(in the rows, 128 means zero)
Each row of numbers stands for one object and depends on some of the facts below. Use the named rows to name the rest.

How the objects are related:
{bedel,beskel,bileskis,bubek,daduk,dakal,drila,flados,flaso,flisuk,gagru,gekle,grekel,gruskaru,kasto,mebem,muki,namik,riflaklam,sidukal,skobrezum,sorak,sosek,stetral,toda,trestegrer,tritren,tubri,vikol,ziflilon,ziklil} η 151
{bido,borom,brebak,doro,dresu,fizil,fliska,flopape,fluvar,fofon,gonis,klidres,klogri,kluzan,lozom,medak,nastul,neli,peduvo,pofar,radrel,romo,seplaskek,skoze,stupi,zazas,zoles,zuragru,zutro} η 257
{bopim,devabe,dreka,flatra,fluklun,gifik,guli,karipor,lepun,mipen,mudu,rager,silel,stegufi,tumopos,vatem,zapam,zato,zodal,zoler} η 431
{brabu,brerur,brolar,flabromal,fota,leplas,mive,nokir,noplik,plavam,ripus,sipeklin,skeza,stuskon,tremis} η 92
{bragabe,brestebrum,brive,brusur,budron,dafom,dapom,davol,dirafar,dristen,drukluzu,duskifen,feka,fligres,flosam,flusaklus,fufun,fugrel,gakis,gedu,grano,grapuses,gusol,klekul,klena,kligon,kluzi,koska,kosubrek,kudrostom,lekur,listefer,misko,natuk,nebir,nedrer,plafi,plogem,plusomom,pofir,revu,skavur,skefli,sodun,stapu,stesol,stigri,stogruvak,suple,tage,tradur,treskun,truplus,tuskom,tuvi,vinik,zefu,zesta,ziples} η 922
{braris,brokarin,damopor,flomi,gegasa,grorus,kaguvil,lodrel,lunos,mestemis,mibra,nimatru,plumul,ridros,ruplun,sisifan,soklur,tivim,tobupi,vutos,zitek} η 881
{brosar,drafel,fimi,flerur,flustil,givafer,gridres,grivugar,klebrom,klusuk,kotrak,miker,peplo,pilobrus,ploplos,pluflan,sofitris,storetra,suplak,trefogel,vaklak} η 418
ε:
brabu riflaklam plumul pofir
brebak fizil gekle misko gifik klidres gusol fluvar skobrezum
brerur kligon
brestebrum tritren seplaskek drukluzu brive romo vutos
brolar flaso plogem sofitris stigri tivim klogri kluzi
davol fofon
fimi ridros
flerur gakis mudu drafel brosar
flomi grekel toda gagru ziflilon fliska skefli
flopape flosam feka sodun flusaklus skavur zazas
grano doro beskel flados kasto bubek flabromal
grapuses stegufi flatra ripus bragabe dakal medak daduk flisuk peplo
grorus gegasa fufun stogruvak ziklil
guli plavam drila zefu gridres pilobrus bido
kluzan dresu karipor stapu sidukal
kudrostom brokarin
lekur bopim tuvi sipeklin kosubrek
leplas skeza nokir grivugar koska
listefer dapom gruskaru
neli brusur muki fugrel mebem nimatru mipen
plafi lepun stupi klekul gonis
rager lunos mibra bedel givafer
skoze zoles
soklur peduvo sisifan lodrel kaguvil damopor zuragru klena klusuk
sorak tremis zato
trefogel nastul pluflan vaklak duskifen stuskon tuskom
treskun dristen mive miker tage
trestegrer stetral
tumopos dafom plusomom nedrer ziples truplus lozom
vatem stesol flustil suplak vikol klebrom dreka storetra tradur
vinik pofar borom
zitek tobupi fota braris fluklun zesta mestemis ruplun silel
zodal noplik sosek budron gedu
zutro bileskis dirafar fligres
{bedel,givafer,lunos,mibra,rager} β nimatru
{beskel,bubek,doro,flabromal,flados,grano,kasto} β grivugar
{bido,drila,gridres,guli,pilobrus,plavam,zefu} β devabe
{bileskis,dirafar,fligres,zutro} β zoler
{bopim,kosubrek,lekur,sipeklin,tuvi} β nebir
{borom,pofar,vinik} β miker
{brabu,plumul,pofir,riflaklam} β drila
{bragabe,daduk,dakal,flatra,flisuk,grapuses,medak,peplo,ripus,stegufi} β suple
{braris,fluklun,fota,mestemis,ruplun,silel,tobupi,zesta,zitek} β bragabe
{brebak,fizil,fluvar,gekle,gifik,gusol,klidres,misko,skobrezum} β namik
{brerur,kligon} β peplo
{brestebrum,brive,drukluzu,romo,seplaskek,tritren,vutos} β klogri
{brokarin,kudrostom} β guli
{brolar,flaso,klogri,kluzi,plogem,sofitris,stigri,tivim} β ploplos
{brosar,drafel,flerur,gakis,mudu} β flomi
{brusur,fugrel,mebem,mipen,muki,neli,nimatru} β kotrak
{budron,gedu,noplik,sosek,zodal} β peduvo
{dafom,lozom,nedrer,plusomom,truplus,tumopos,ziples} β bileskis
{damopor,kaguvil,klena,klusuk,lodrel,peduvo,sisifan,soklur,zuragru} β revu
{dapom,gruskaru,listefer} β brusur
{davol,fofon} β tage
{dreka,flustil,klebrom,stesol,storetra,suplak,tradur,vatem,vikol} β fluvar
{dresu,karipor,kluzan,sidukal,stapu} β daduk
{dristen,miker,mive,tage,treskun} β radrel
{duskifen,nastul,pluflan,stuskon,trefogel,tuskom,vaklak} β gusol
{feka,flopape,flosam,flusaklus,skavur,sodun,zazas} β grapuses
{fimi,ridros} β flaso
{fliska,flomi,gagru,grekel,skefli,toda,ziflilon} β natuk
{fufun,gegasa,grorus,stogruvak,ziklil} β fizil
{gonis,klekul,lepun,plafi,stupi} β dristen
{grivugar,koska,leplas,nokir,skeza} β zapam
{skoze,zoles} β pilobrus
{sorak,tremis,zato} β ripus
{stetral,trestegrer} β dirafar
{tubri} β stegufi

Named rows:
[118 107 130 108 114 121 131 125 128 127 146 168 142 139 145 140 118 127
 118 143 132 123 126 136 124 114 161 138 116 130 134 120 148 129 144 124
 137 143 116 120 105 131 129 112 141 112 144] -> suplak
[134 151 106 129 129 158 139 109 166 106 130 109 119 140 128 109 125 134
 127 137 142 115 119 127  66 144 106 135 130 122 137 121 133 126 133 137
 121  82 168 144 124 124 115 130 137 115 138] -> devabe
[ 53 120 143  80 120 174 136  73 161 111 126 128 141 103 139 107 145 119
 114 104 126 129 119 132 158 119 126  88 130 112 139 129 178 116 112 107
  83 143 155 122 104 129 129 133 140  96 159] -> flaso
[193 140 132 140  77  88 137 181 156 125 120 146 125 157 139 137 101 136
 137 147 141 139 143 139 158 123 125 198 133 141 138 117 122 146 158 126
 165  86 117 148 154 118 140 118 135 141 133] -> fluvar
[ 19 123 131  90 148 160 130  93 114 132 151 146 145 112 130 109 145 110
  98 137 134 127 106 125  68 137 169  73 118 111 121 139 166 111 119 123
  92 165 137  86  95 129 127 125 120  93 137] -> zutro
[131 104 119 148 129 107 121 110 120 132 123 131 123 113 124 140 139 121
 128 125 130 137 136 117 155 132 122 107 133 131 117 128 137 126 142 139
 123 124 112 127 137 123 129 121 138 108 114] -> gagru
[187 133 125 185 124  89 108 156 135 158 102 101 132 139 118 138  95 131
 143 133 126 136 137 125  78 113  85 133 118 138 116 132 134 136 136 115
 130 112 139 134 154 132 109 116 117 155 130] -> klekul
[ 49  58 113 124 154 135 119  40 102 123 138 148 136  90 123 124 169 110
 105 118 132 132 123 113 155 129 157  63 124 118 107 132 195 109 141 137
  90 167 117 103 100 138 119 109 152  63 128] -> flerur
[ 46 102 135  94 181 166 137  79  99 111 142 132 130 113 128 104 162 128
 108 122 138 105 112 126 144 125 190  77 121 116 115 134 161 111 112 112
 112 205 124 100  75 161 120 133 129 105 144] -> zitek
[200 164 122 172 101  88 109 184 142 128 118 120 113 160 124 146 106 138
 151 109 101 149 150 128 136 140  83 177 146 137 127 126  62 141 121 140
 170  89 108 145 169 107 126 130 116 160 104] -> koska
[  8 135 137  85 146 152 129 105 114 139 155 147 145 110 132 109 142 103
  92 142 139 131 103 124  46 147 177  67 118 112 115 142 165 112 117 123
  91 167 136  82  98 120 130 128 114  95 128] -> tumopos
[137 126 130 111 146 138 132 128 140 100 123 107 114 133 114 102 141 135
 125 123 162 124 128 131 158 149 137 146 143 129 117 131 154 130 119 114
 137 122 155 141 116 141 117 138 132 132 131] -> suple
[153 139 137 137 151 114 133 155 121 124 120 107 111 130 130 132 132 138
 136 127 138 120 134 127 168 131 151 128 136 134 115 128 102 132 122 118
 152 155 110 135 128 142 129 143 120 147 117] -> zesta
[143 120 122 143 132 128 112 116 146 127 114 108 136 134 106 105 114 129
 127 128 149 132 127 131  80 131  91 141 126 129 118 134 178 129 129 108
 115 100 174 134 131 135 101 115 131 132 146] -> radrel
[135 123 125 156 135 113 114 124 129 146 116 115 138 132 121 125 112 127
 132 130 127 130 127 126  87 114 109 116 116 130 120 133 147 128 130 116
 120 131 138 121 132 136 113 116 122 135 137] -> mive
[214 172 143 138  90  93 124 176 170 143 105 106 114 127 150 165  99 133
 155 115 119 140 153 133 175 128  69 137 143 139 139 120  82 144 122 124
 140  84 125 167 169 103 137 149 126 159 109] -> ridros
[ 94 106 130 100 122 129 133 111 120 124 151 172 145 138 146 132 125 125
 112 141 131 118 123 137 117 115 168 129 114 128 133 122 155 125 144 122
 129 155 118 109  96 135 127 110 143 102 153] -> flustil
[ 41  99 134  95 172 169 137  76 105 110 140 133 133 115 128 101 163 127
 107 120 137 110 111 125 141 126 182  87 122 114 119 134 166 112 114 113
 111 195 129 101  78 157 123 130 130 101 148] -> brerur
[ 25 107 122 101 152 170 112  65 111 110 152 156 145 130 121 105 155 122
 107 100 101 125 116 126 102 129 151  96 126 110 125 136 149 106 106 127
 110 173 127  89  87 138 111 114 131  93 151] -> leplas

Which object is each row?
No name comes twice in this set of rows, the named rows included.
[127 174 136 128 112  95 127 190 139 150 132 126 123 131 134 137 111 114
 122 146 141 145 126 125  67 154 132 119 133 130 118 136 108 133 129 130
 130 110 123 119 152  99 140 139 103 140  98]	ziples
[187 167 148 119  94 108 125 159 169 139 109 113 121 117 160 164 103 129
 150 106 115 136 149 133 180 122  75 116 141 135 142 121  94 138 114 118
 122 103 129 162 150 104 136 153 131 146 118]	romo
[ 89 123 137 119 145 152 143 117 136 104 119 114 121 124 115  89 155 136
 118 121 148 125 121 126 170 131 160 131 137 121 122 132 159 124 123 113
 130 151 135 122 115 148 129 133 126 121 143]	ripus
[ 41 116 147  61 138 177 127  56 146 124 140 140 147  92 158 130 142 115
 113 100 114 117 120 132 151 114 130  53 121 111 139 127 171 110 101 107
  71 170 145 117  81 130 124 141 143  90 158]	brestebrum
[ 83 113 125 115 142 149 127  97 112 128 137 138 137 117 127 123 139 122
 117 126 121 122 119 126 111 125 139 101 121 122 128 131 142 119 123 130
 109 148 132 114 108 134 124 124 131 112 137]	bopim
[142 117 126 104 110 124 128 127 144 108 136 150 134 143 131 120 119 127
 120 139 154 132 130 139 126 137 128 166 131 132 132 123 168 133 142 121
 140 101 150 140 117 126 121 117 145 117 143]	namik
[ 97 167 137 115 122 112 129 168 129 148 137 129 129 127 131 132 118 113
 114 146 141 142 120 125  61 151 142 106 131 125 119 137 128 128 125 128
 121 125 127 108 137 104 136 136 105 128 106]	nedrer
[155 158 149 109 102 123 127 138 165 140 116 118 126 113 159 159 110 126
 144 106 115 131 143 133 173 121  86 100 136 130 140 121 109 132 113 115
 111 115 135 155 137 110 134 150 132 135 126]	brive
[135 126 121 116 129 140 124 117 144 112 128 122 126 129 116 113 129 126
 125 126 147 134 127 132 123 144 109 147 135 127 124 129 152 130 126 126
 125  96 157 139 126 123 117 127 136 125 132]	nebir
[222 118 116 189 105  54 114 161 136 144 103 112 103 118 126 168 121 127
 150 128 131 153 158 114 187 138  89 139 145 147 110 123  98 143 156 149
 152  80 100 159 186 106 134 125 138 131  83]	brosar

Now the same objects, written a new way:
Some rows with their names:
[135 128 130 134  95 138 132 123 115 113 120 141 135 129 123 131 143 117
 126 143 141 122 133 138 114 123 133  66] -> brusur
[137 129 133 133  90 138 133 123 118 112 121 142 134 129 121 131 143 119
 125 145 142 122 132 139 113 122 133  61] -> dapom
[141 124 119 139 122 137 115 126 106 118 116 143 144 131 125 127 139 111
 127 137 141 120 127 125 117 125 130 113] -> nastul
[134 136 125 119 213 121 116 139 145 128 114 123 114 133 135 116 118 158
 136 129 132 125 121 105 165 130 132 199] -> dreka
[129 127 124 139 121 136 129 122 106 118 118 139 137 127 128 133 140 114
 128 139 136 123 134 136 116 124 131  75] -> noplik
[125 124 121 135 118 125 147 128 108 101 145 137 139 117 127 122 142 110
 117 127 119 127 128 124 101 124 133  67] -> zodal
[129 127 123 138 120 136 128 122 106 118 118 139 137 127 128 132 140 114
 128 139 137 123 134 136 116 125 131  77] -> peduvo
[129 124 124 128 110 127 122 126 138 137 132 118 116 134 119 131 112 129
 138 119 121 123 128 139 127 119 123 135] -> gagru
[117 138 125 115 204 124 129 136 138 126 114 119 106 129 140 121 119 156
 133 129 128 127 132 119 166 129 136 181] -> bido
[134 138 149 118 107 125 123 152 153 133 133 117 111 123 130 131 131 156
 128 124 127 124 119 128 156 135 131 166] -> nimatru
[133 126 131 129  83 126 152 129 122  94 148 140 135 121 120 120 146 115
 113 134 126 126 127 128  98 122 135  51] -> rager
[133 127 121 138  97 140 125 112  97 115 127 133 138 128 131 132 142 116
 134 140 133 126 134 130 119 129 128  65] -> dristen
[128 124 114 134 108 125 150 128 112 108 135 132 140 119 123 119 141 103
 111 118 129 136 139 122 101 137 132  66] -> brerur
[129 124 118 134  90 129 143 116  98  98 155 129 140 119 131 121 145 113
 124 129 115 131 128 118 104 129 129  53] -> davol
[134 127 121 138  93 140 125 110  95 115 128 132 139 128 132 132 142 117
 135 141 132 126 133 129 119 129 127  61] -> fofon
[116 125 128 130  87 130 133 122 123 143 129 135 128 131 133 128 125 106
 130 150 123 123 137 138 126 120 125 157] -> drila
[113 125 127 129  86 131 133 123 120 142 129 135 128 131 133 129 125 104
 128 149 122 122 137 140 127 118 126 166] -> plumul
[130 138 146 131 174 115 122 155 144 141 133 114 113 118 132 138 124 150
 129 121 121 127 116 123 159 131 126 160] -> bubek
[136 121 116 136 120 126 134 132 109 101 144 140 146 122 125 117 141 108
 116 125 124 125 122 113 102 125 132 103] -> grorus

Name these rows:
No name comes twice in this set of rows, the named rows included.
[133 125 131 125  92 127 125 127 145 134 133 120 113 135 115 130 114 132
 136 123 125 123 127 142 125 116 125 126]	fugrel
[130 129 134 126 114 129 132 128 133 124 131 130 125 129 126 128 130 131
 127 133 128 127 127 131 127 125 129 118]	kotrak
[119 122 114 132 109 128 146 131 100  99 143 136 138 118 131 121 141 105
 113 125 119 126 133 127 104 123 135  90]	guli
[127 140 135 114 189 122 133 135 153 125 117 122 105 130 133 120 122 164
 135 135 132 128 127 118 162 129 135 153]	mipen
[125 140 125 117 203 121 132 134 148 134 108 116 108 129 135 120 119 155
 132 125 135 135 135 114 164 140 133 160]	medak
[136 126 135 123  80 128 128 128 150 131 135 122 111 137 112 130 116 134
 135 127 126 122 126 143 124 114 126 119]	bedel
[127 123 120 129 114 129 119 125 146 141 130 119 122 134 121 129 113 135
 141 116 117 122 130 142 123 126 125 131]	fligres
[133 122 118 135 117 126 138 131 109 101 143 139 144 120 125 118 142 108
 116 125 123 126 125 117 102 126 132  92]	brebak

Now the same objects, written a new way:
Known rows:
[122 114 126 108 113 133 123 126 117 125 124 127 140 124 144 152 146 128
 126 125 134 132 122 111 125 132 113 135 151 137] -> pofar
[124 116 128 107 109 142 123 127 117 126 123 126 153 125 158 186 164 128
 125 121 148 139 120 109 125 139 113 149 173 147] -> vinik
[128 147 122 155 158 114 140 127 127 128 134 126 113 124 118 110  99 128
 133 136 118 105 135 148 127 118 142 117 116 118] -> damopor
[129 118 128 145 138 114 130 129 137 125 125 126 112 132 118 109 107 128
 126 132 118 114 126 130 126 120 129 118 114 118] -> gifik
[122 115 123 107 120 116 124 133 149 124 123 127 135 145 120 107 118 130
 126 133 118 131 121 108 127 148 113 119 122 118] -> namik
[132 124 123 150 141 118 126 127 120 128 125 125 115 121 118 109 103 128
 127 138 119 115 132 141 132 123 127 116 116 118] -> koska
[124 115 123 111 108 158 126 127 121 134 125 128 172 145 130 166 161 126
 126 121 166 159 122 109 125 135 115 153 136 123] -> guli
[121 127 123 108 122 114 125 129 140 128 135 126 161 125 121 107 102 126
 125 147 119 146 121 112 125 125 115 132 113 118] -> devabe
[124 118 137 125 131 129 128 129 121 126 130 126 118 119 119 107 115 128
 128 124 120 124 121 124 126 123 124 121 113 127] -> gagru
[120 114 132 112 117 120 125 128 123 124 123 127 121 132 126 115 136 128
 125 124 127 125 120 112 126 128 113 118 122 124] -> fufun
[122 113 129 126 126 116 127 129 129 125 123 127 116 132 120 106 118 127
 125 127 120 119 122 120 126 123 118 117 113 119] -> stogruvak
[122 117 126 108 118 114 123 128 125 124 138 126 151 115 121 106 122 132
 127 133 118 131 120 114 126 130 114 123 115 124] -> zoler
[122 117 142 108 109 156 124 128 117 128 125 133 157 123 149 191 159 128
 125 123 150 149 120 108 125 127 115 146 147 130] -> brabu
[121 114 123 119 119 130 124 127 117 129 123 127 132 123 136 119 133 128
 126 131 120 127 123 118 137 139 112 126 113 129] -> beskel
[121 114 126 125 128 122 124 128 121 127 127 127 117 123 120 107 114 127
 125 128 118 119 127 124 125 122 119 118 114 120] -> sipeklin
[137 125 123 141 141 123 128 131 134 141 131 127 112 132 118 107 106 128
 125 128 119 119 146 130 126 119 137 117 113 117] -> brive
[120 115 122 107 109 133 124 126 117 124 129 135 141 115 128 147 163 127
 125 121 146 130 122 112 125 124 113 123 131 144] -> dafom
[155 152 125 185 164 115 140 129 158 124 125 126 112 132 119 112  98 127
 129 143 120 106 138 160 127 119 165 121 117 119] -> dreka
[121 115 124 118 131 122 130 127 118 129 128 127 114 125 122 107 104 127
 129 127 119 106 124 122 126 120 116 120 115 119] -> lodrel

Rows to name:
No name comes twice in this set of rows, the named rows included.
[156 252 123 195 187 117 144 126 192 129 144 127 115 141 124 112 102 127
 147 143 123 114 152 226 149 120 222 121 118 122]	peplo
[159 195 125 130 154 115 126 139 174 165 138 126 113 163 121 111  98 132
 125 129 121 117 140 167 134 119 180 119 117 120]	klogri

Now the same objects, written a new way:
Some objects and their rows:
[134 139 126 187 140 123 131 139 142 113 155 164 129 103 149 116  84 158
 137 153 166 120 139 116 100 104] -> givafer
[123 142 134 126 119 117 153 135 141 123  65 115 120 111 127  88 136 131
 121 159 120 128 137 154 176 130] -> stupi
[ 74 139 126  75 121  96 120 138 136 108  79 143 103 117 122 124 168 140
 113 143 147 131 101 123 163 165] -> dristen
[144 110 125 138 150 144 135 111 122 126 106 137  96 142 138 158 184  85
 132 142 120 151 120 110 165 169] -> trestegrer
[135 135 124 162 104 111 145 159 138 122 172 122 128 144 125 104  78 159
 160 113  73 123 135 132  58 104] -> klidres
[147 131 121 133 158 156 159 151 107 131 108 120 122 120 106 126 137 129
 113 143  72 121 149 156 127 123] -> gekle
[143 108 115  54 114 120 118 183 128 108 171 129 141 195 132 158  57 210
 141  95  91 140  93 145  51 101] -> fluvar
[165 100 120  94  99 122 133 173 145 137 166 121 140 194 127 150  37 190
 140 106  82 135 134 150  76 101] -> storetra
[113 133 120 103 121 133  97 128 118 146 108 127 118 118 117 134 147  96
 101 137 118 120 151 110 140 139] -> doro
[124  85 152 132 122 131 129  79  99 146 148 121  86 129 135 163 180  91
 138 127 152 122 129 131 214 163] -> flopape
[116 112 140 123 138 119 120 105 130 164 142 138  96 109 122 156 155  93
 117 129 152 110 128 136 196 154] -> flosam
[141 166 128 151 113 135 140 122 128 129 107 104 158 108 119 104 129 129
 107 120 120 139 138 126 110 112] -> budron
[141 117 164 167 127 110 135 114 148 139 181 110 129 121 129 123 117 128
 133 131 176 109 113 136 136 117] -> flusaklus
[115 114 138 122 138 122 120 108 129 161 138 141  98 107 122 155 155  95
 115 131 149 111 129 135 191 154] -> tremis
[153 113 124 144 161 145 139 115 133 124 103 141  95 145 141 163 190  77
 132 144 119 159 112 108 162 175] -> tumopos
[140 118 138 128 104  89 110 115 156 156 191 126 141 171 156 131  78 160
 168 105 152 115 129 144 156  94] -> mestemis
[140 119 136 127 104  90 110 115 157 153 189 127 142 172 155 129  78 160
 167 104 151 115 130 142 152  93] -> zazas
[113 154 118  70 150 148  92 142  86  97 102 114 143 115 132 109 157 123
 110 129 119 126  99 127  98 102] -> drila
[116 118 110 131 128 118 120 121 173 139 135 145 192 166 129 114  69 156
 170 102 148 121 158 124 102 108] -> vutos

Name these rows:
No name comes twice in this set of rows, the named rows included.
[131 103 140  53 102  94  88 135 145 123 186 130 140 176 166 150  62 177
 152  85 175 134  61 144 113  94]	daduk
[146 124 141 168 137 132 156 154 137 122 159 109 135 137 103 124 111 155
 123 141 111 119 142 130  77 122]	gifik
[140  99 119  94 103 120 111 139 172 138 136 137 176 173 142 132  34 160
 151  98 151 136 128 133  92 103]	kluzi
[128 145 119 104 165 127 117 146 136  98 118 143 128 136 142 138 154 128
 128 123 135 149  73 115  98 135]	zoler
[122 102 130 131 123 141 128 101 101 127 114 129 101 136 129 149 170 101
 132 138 128 134 145 115 174 160]	lekur
[ 92 111 115 127 161 149 131 111 146 148  88 158 147 102  95 140 147  88
 117 127 151 114 156 117 145 167]	tritren
[100 143 148 120 117  92 131 147 151  85 124 115 138 130 128  95 130 172
 130 143 171 131  87 120  95 127]	tage
[101 127 112  83 165 142 131 159 100 117 127 147 100 127  98 165 170 140
 106 127  91 121 116 127 110 159]	fizil
[176  82 127  71  80 127 131 182 146 135 162 116 132 188 131 158   9 184
 130  98  87 146 108 156  58 100]	tradur
[138 142 123 121 139 146 123 131 113 129  96 113 136 112 128 106 135 109
 112 144 108 124 141 140 135 109]	nokir
[166  81 150  70  68 103 103 140 163 148 174 119 132 170 165 150  13 154
 139  91 162 140  78 154 114  95]	flisuk
[114 131 119 110 129 132 107 128 124 146 109 135 115 115 117 138 148  99
 105 139 122 121 148 115 146 145]	skeza
[ 98 117 116 125 155 143 127 116 142 147  94 155 136 105 102 140 148  92
 115 131 143 117 152 118 146 164]	ridros
[102 158 121 100 100 101  84 149 119  89 166 118 149 139 151  90  97 154
 156  98 122 130  83 103  29  85]	pilobrus

